Below are the code and all the weights of a small trained network. Each question names an input and a target symbol and asks about switching units off, where a switched-off unit gives its printed mean instead of its output.

import numpy as np


def w(rows, s, z=0):
    codes = np.array(rows[::2]) - 128.0
    scale = np.full(codes.shape[1], s)
    scale[-1] = z or s
    return codes * scale


def f(y):
    return y / 2 * (1 + np.tanh(0.7978845608 * (y + 0.044715 * y**3)))


def softmax(a):
    e = np.exp(a - a.max(-1, keepdims=True))
    return e / e.sum(-1, keepdims=True)


def log_softmax(a):
    a = a - a.max(-1, keepdims=True)
    return a - np.log(np.exp(a).sum(-1, keepdims=True))


def net(x, mask):
    ids = ['αβγδζηθμτφψω'.index(c) for c in x.split()]
    T = len(ids)
    res = E[ids] + P[:T]
    u = 0
    for l in range(2):
        q, k, v = (res @ M[l].T for M in (Q, K, V))
        z = softmax(np.where(np.tri(T) > 0, q @ k.T / 4**0.5, -1e9)) @ v
        res = res + np.where(mask[u], z, O[l][:, -1]) @ O[l][:, :-1]
        u += 1
        y = f(res @ A[l][:, :-1].T + A[l][:, -1])
        res = res + np.where(mask[u : u + 12], y, B[l][:, -1]) @ B[l][:, :-1]
        u += 12
    return log_softmax(res[-1] @ U[:, :-1].T + U[:, -1])


Q, K, V, O, A, B = {}, {}, {}, {}, {}, {}
E = w([
[130,51,181,127,122,186,40,176,73,117],'α',
[144,114,102,133,63,203,93,146,72,208],'β',
[64,171,85,110,69,104,121,125,116,193],'γ',
[188,97,39,134,106,110,124,149,148,150],'δ',
[193,167,190,90,69,150,116,174,132,73],'ζ',
[60,165,152,144,54,143,122,128,100,138],'η',
[86,100,114,111,104,79,133,120,1,215],'θ',
[90,172,204,84,122,49,172,145,182,128],'μ',
[142,114,244,85,131,119,106,191,138,74],'τ',
[208,140,154,76,157,188,171,183,114,137],'φ',
[191,140,122,163,145,108,103,68,187,113],'ψ',
[149,129,208,84,134,78,179,146,112,138],'ω',
],0.019)
P = w([
[160,200,132,213,131,60,85,169,49,251],'0',
[157,111,145,118,94,73,81,127,150,125],'1',
[174,141,151,127,124,112,87,138,163,135],'2',
[121,119,110,118,128,108,114,80,140,102],'3',
[115,109,125,108,144,102,109,114,165,114],'4',
[113,84,114,88,158,138,122,97,162,101],'5',
[95,113,144,120,149,148,118,121,187,104],'6',
[83,97,138,100,174,160,136,108,189,111],'7',
],0.011)
Q[0] = w([
[23,1,7,198,115,188,166,128,130,70],'L0H1',
[170,194,191,79,122,102,154,196,134,149],'L0H1',
[95,181,122,154,114,147,79,90,132,166],'L0H1',
[156,80,174,66,115,188,97,101,151,220],'L0H1',
],0.0072)
K[0] = w([
[78,47,96,3,102,173,186,90,127,92],'L0H1',
[117,190,129,147,166,153,138,175,96,169],'L0H1',
[125,63,147,111,149,106,119,104,130,144],'L0H1',
[139,158,121,153,171,115,151,137,117,133],'L0H1',
],0.011)
V[0] = w([
[95,107,131,156,152,86,74,66,185,28],'L0H1',
[87,88,74,61,104,114,132,198,144,129],'L0H1',
[85,254,149,142,38,149,171,84,215,144],'L0H1',
[73,124,21,90,58,115,19,61,185,205],'L0H1',
],0.006)
O[0] = w([
[113,215,181,116,132,136,108,133,212,228,1],'L0H1',
[168,121,70,174,54,111,154,7,190,137,14],'L0H1',
[180,133,47,1,59,119,167,104,99,152,149],'L0H1',
[220,131,179,139,81,131,189,133,145,146,181],'L0H1',
],0.0092,0.004)
A[0] = w([
[205,188,52,187,170,62,78,70,123,109,23],'L0N1',
[95,84,195,73,147,110,237,138,121,65,6],'L0N2',
[14,119,149,159,111,189,78,124,93,132,86],'L0N3',
[79,182,164,15,123,172,159,229,107,128,126],'L0N4',
[104,90,93,114,184,107,70,2,45,165,89],'L0N5',
[167,231,132,128,87,87,86,185,103,179,85],'L0N6',
[154,191,185,60,121,82,125,145,210,76,157],'L0N7',
[91,180,137,162,151,134,101,117,165,136,164],'L0N8',
[175,187,78,111,118,153,226,105,140,146,70],'L0N9',
[151,125,8,192,84,105,148,22,167,138,183],'L0N10',
[139,196,157,117,175,177,140,137,158,43,127],'L0N11',
[153,14,192,107,143,168,86,90,113,155,81],'L0N12',
],0.0071,0.0023)
B[0] = w([
[165,196,33,205,119,112,105,186,158,189,163],'L0N1',
[189,112,88,182,104,96,135,156,86,104,233],'L0N2',
[104,188,110,106,129,82,51,178,205,141,166],'L0N3',
[132,91,116,128,100,53,30,81,94,127,254],'L0N4',
[73,129,70,157,90,112,182,171,203,190,163],'L0N5',
[79,121,184,167,167,123,110,108,80,60,187],'L0N6',
[183,82,60,108,204,162,203,134,67,194,248],'L0N7',
[189,61,163,65,140,64,149,144,79,151,136],'L0N8',
[119,94,176,122,81,109,133,183,88,112,154],'L0N9',
[121,116,110,255,123,147,18,163,115,180,181],'L0N10',
[185,134,199,103,119,159,143,95,152,133,180],'L0N11',
[110,220,94,115,56,104,166,58,126,142,183],'L0N12',
],0.0068,0.0067)
Q[1] = w([
[124,119,177,174,179,135,121,158,162,175],'L1H1',
[165,2,86,71,162,80,82,205,18,44],'L1H1',
[130,218,117,116,140,106,125,30,166,189],'L1H1',
[106,126,97,209,119,107,116,63,137,73],'L1H1',
],0.0066)
K[1] = w([
[151,150,151,131,127,106,107,198,192,202],'L1H1',
[154,238,196,223,201,116,99,156,1,138],'L1H1',
[146,89,123,106,152,181,170,44,155,58],'L1H1',
[168,148,73,161,73,104,106,188,120,103],'L1H1',
],0.0057)
V[1] = w([
[122,128,33,100,195,163,243,42,142,197],'L1H1',
[188,82,19,152,171,172,92,239,168,156],'L1H1',
[168,132,114,117,138,253,97,121,151,107],'L1H1',
[134,116,102,142,71,216,110,108,54,131],'L1H1',
],0.0056)
O[1] = w([
[174,128,136,70,127,12,150,170,118,50,2],'L1H1',
[124,121,182,151,139,180,139,236,156,138,184],'L1H1',
[83,29,107,71,150,136,160,140,81,126,27],'L1H1',
[139,81,110,151,88,183,107,130,101,113,136],'L1H1',
],0.011,0.0094)
A[1] = w([
[115,124,183,170,129,172,137,184,117,189,56],'L1N1',
[101,164,148,127,139,100,104,88,75,95,202],'L1N2',
[112,150,124,87,72,123,77,73,143,227,85],'L1N3',
[106,136,154,159,151,160,159,130,62,155,116],'L1N4',
[53,198,59,136,88,132,107,141,140,95,58],'L1N5',
[79,215,193,147,147,144,122,108,154,163,144],'L1N6',
[44,95,154,160,74,149,100,134,119,175,3],'L1N7',
[144,111,113,108,120,137,132,196,191,130,25],'L1N8',
[181,106,165,97,150,124,208,139,143,79,102],'L1N9',
[165,156,163,165,145,139,218,145,171,148,135],'L1N10',
[133,117,179,40,150,118,226,144,150,75,85],'L1N11',
[126,136,187,2,135,52,174,81,112,13,33],'L1N12',
],0.0091,0.0051)
B[1] = w([
[143,163,94,76,120,105,124,101,153,74,251],'L1N1',
[126,141,101,109,127,166,91,150,173,193,164],'L1N2',
[103,169,129,119,131,109,147,129,73,2,208],'L1N3',
[75,106,127,132,131,137,151,115,193,100,186],'L1N4',
[151,63,116,143,224,170,193,213,108,120,170],'L1N5',
[160,63,87,109,88,100,117,125,153,135,223],'L1N6',
[158,137,179,89,160,103,188,91,126,180,214],'L1N7',
[122,158,132,108,176,86,128,95,71,144,146],'L1N8',
[118,102,125,84,168,102,160,19,155,99,156],'L1N9',
[98,141,131,108,111,216,89,135,64,132,194],'L1N10',
[67,190,41,167,51,51,76,112,181,106,135],'L1N11',
[62,79,224,92,83,220,132,211,120,154,136],'L1N12',
],0.0094,0.013)
U = w([
[74,94,188,130,49,177,165,134,216,198,130],'α',
[155,31,89,120,120,118,151,133,161,80,54],'β',
[114,34,114,123,12,186,171,178,129,200,106],'γ',
[74,131,145,84,132,200,202,157,118,122,36],'δ',
[3,101,142,182,131,181,82,86,44,163,111],'ζ',
[145,117,19,100,89,97,113,147,72,90,2],'η',
[137,196,214,206,91,113,180,107,159,97,133],'θ',
[54,147,134,29,4,105,111,179,127,156,193],'μ',
[169,155,60,94,177,78,149,46,212,93,31],'τ',
[84,81,86,128,120,148,137,255,132,58,117],'φ',
[188,66,238,91,224,176,185,179,85,253,188],'ψ',
[106,144,60,245,62,138,68,179,200,180,252],'ω',
],0.0053,0.0047)

Each question gives the input, a string of symbols that net reads in full, and the target symbol t.
The units are the heads (4 rows each of Q, K, V and O) and the neurons (one row each of A and B). Each row of codes is followed by its name. A weight is (code - 128) times the scale printed after its matrix; where a second scale follows, it is the last column's (O, A, B and U).
mask holds one flag per unit, layer by layer, with each layer's heads first. A switched-off unit (its flag False) gives its mean, the last column of its rows in O or B, instead of its output. The means were averaged over made-up inputs and are rounded, as every weight is.
A unit's drop is (log p(t) with every unit on - log p(t) with that unit switched off) / (log p(t) with every unit on - log p(t) with every unit switched off).
The circuit of an input: a set's keep is (log p(t) with only the set's units on - log p(t) with every unit switched off) / (log p(t) with every unit on - log p(t) with every unit switched off). Starting from the 12 units with the biggest drops (on a tie, the unit counted first), units are removed one at a time, each time the one whose removal leaves the highest keep (on an exact tie, the one counted first), for as long as the keep stays at least 0.8.
units of the circuit, in order: the units of the circuit, biggest drop first
unit that matters most: the unit with the biggest drop
top k neurons: the k neurons with the biggest drops, biggest first
k most important neurons of layer l: the k neurons of layer l with the biggest drops, biggest first
input θ α φ φ, target θ: unit that matters most : L1H1
input β ψ γ ψ ω ψ ψ τ, target β: units of the circuit, in order : (L0H1, L1N9, L0N2)
input ψ ζ θ ψ ψ ψ ζ, target ψ: top 2 neurons : (L0N4, L0N7)
input μ φ ω, target μ: units of the circuit, in order : (L0H1, L1H1, L1N12)
input ψ ψ θ τ ψ τ, target ψ: top 2 neurons : (L0N4, L0N6)
input γ μ φ ζ ψ ω, target γ: 2 most important neurons of layer 0 : (L0N10, L0N9)
input η μ β ψ, target ω: units of the circuit, in order : (L0N10, L0N1)
input φ α ω ψ ω φ θ ω, target φ: units of the circuit, in order : (L0H1, L1H1)
input δ τ ψ ψ φ φ α, target ψ: units of the circuit, in order : (L1H1, L1N8)
input μ ψ ω ζ ω ζ, target μ: units of the circuit, in order : (L0H1, L1N12, L1H1)
input θ ψ ζ ω θ α ζ ω, target θ: units of the circuit, in order : (L0H1, L1H1, L0N5)
input ω φ η, target φ: units of the circuit, in order : (L1N5, L0H1, L0N3)
input θ ψ ψ δ α, target μ: 2 most important neurons of layer 1 : (L1N5, L1N1)
input ψ ω γ ψ μ, target ψ: top 4 neurons : (L0N4, L0N6, L0N7, L0N2)
input ψ ω φ τ α δ, target ω: units of the circuit, in order : (L0H1)
input ω ω ψ, target ω: units of the circuit, in order : (L1N7, L0N1)
input γ ω η ψ ω ζ, target γ: 4 most important neurons of layer 0 : (L0N10, L0N9, L0N6, L0N7)
input γ ψ η, target θ: 2 most important neurons of layer 0 : (L0N6, L0N9)
input ω θ η ω φ ψ φ, target ω: top 2 neurons : (L0N7, L1N7)
input η β ψ γ ζ δ ω φ, target η: 2 most important neurons of layer 0 : (L0N4, L0N6)
input δ ψ ψ ψ η μ, target δ: most important neuron of layer 1 : (L1N10)
input δ φ γ, target α: 4 most important neurons of layer 0 : (L0N7, L0N10, L0N12, L0N1)
input ψ γ η, target μ: 2 most important neurons of layer 0 : (L0N4, L0N1)
input τ γ η ψ ζ ψ ω, target τ: 2 most important neurons of layer 0 : (L0N3, L0N7)
input τ ψ ψ ψ ψ ψ, target μ: 2 most important neurons of layer 1 : (L1N11, L1N12)
input ψ β β φ ψ ψ ψ η, target μ: top 2 neurons : (L0N3, L0N2)
input θ ω ζ, target θ: most important neuron of layer 0 : (L0N5)
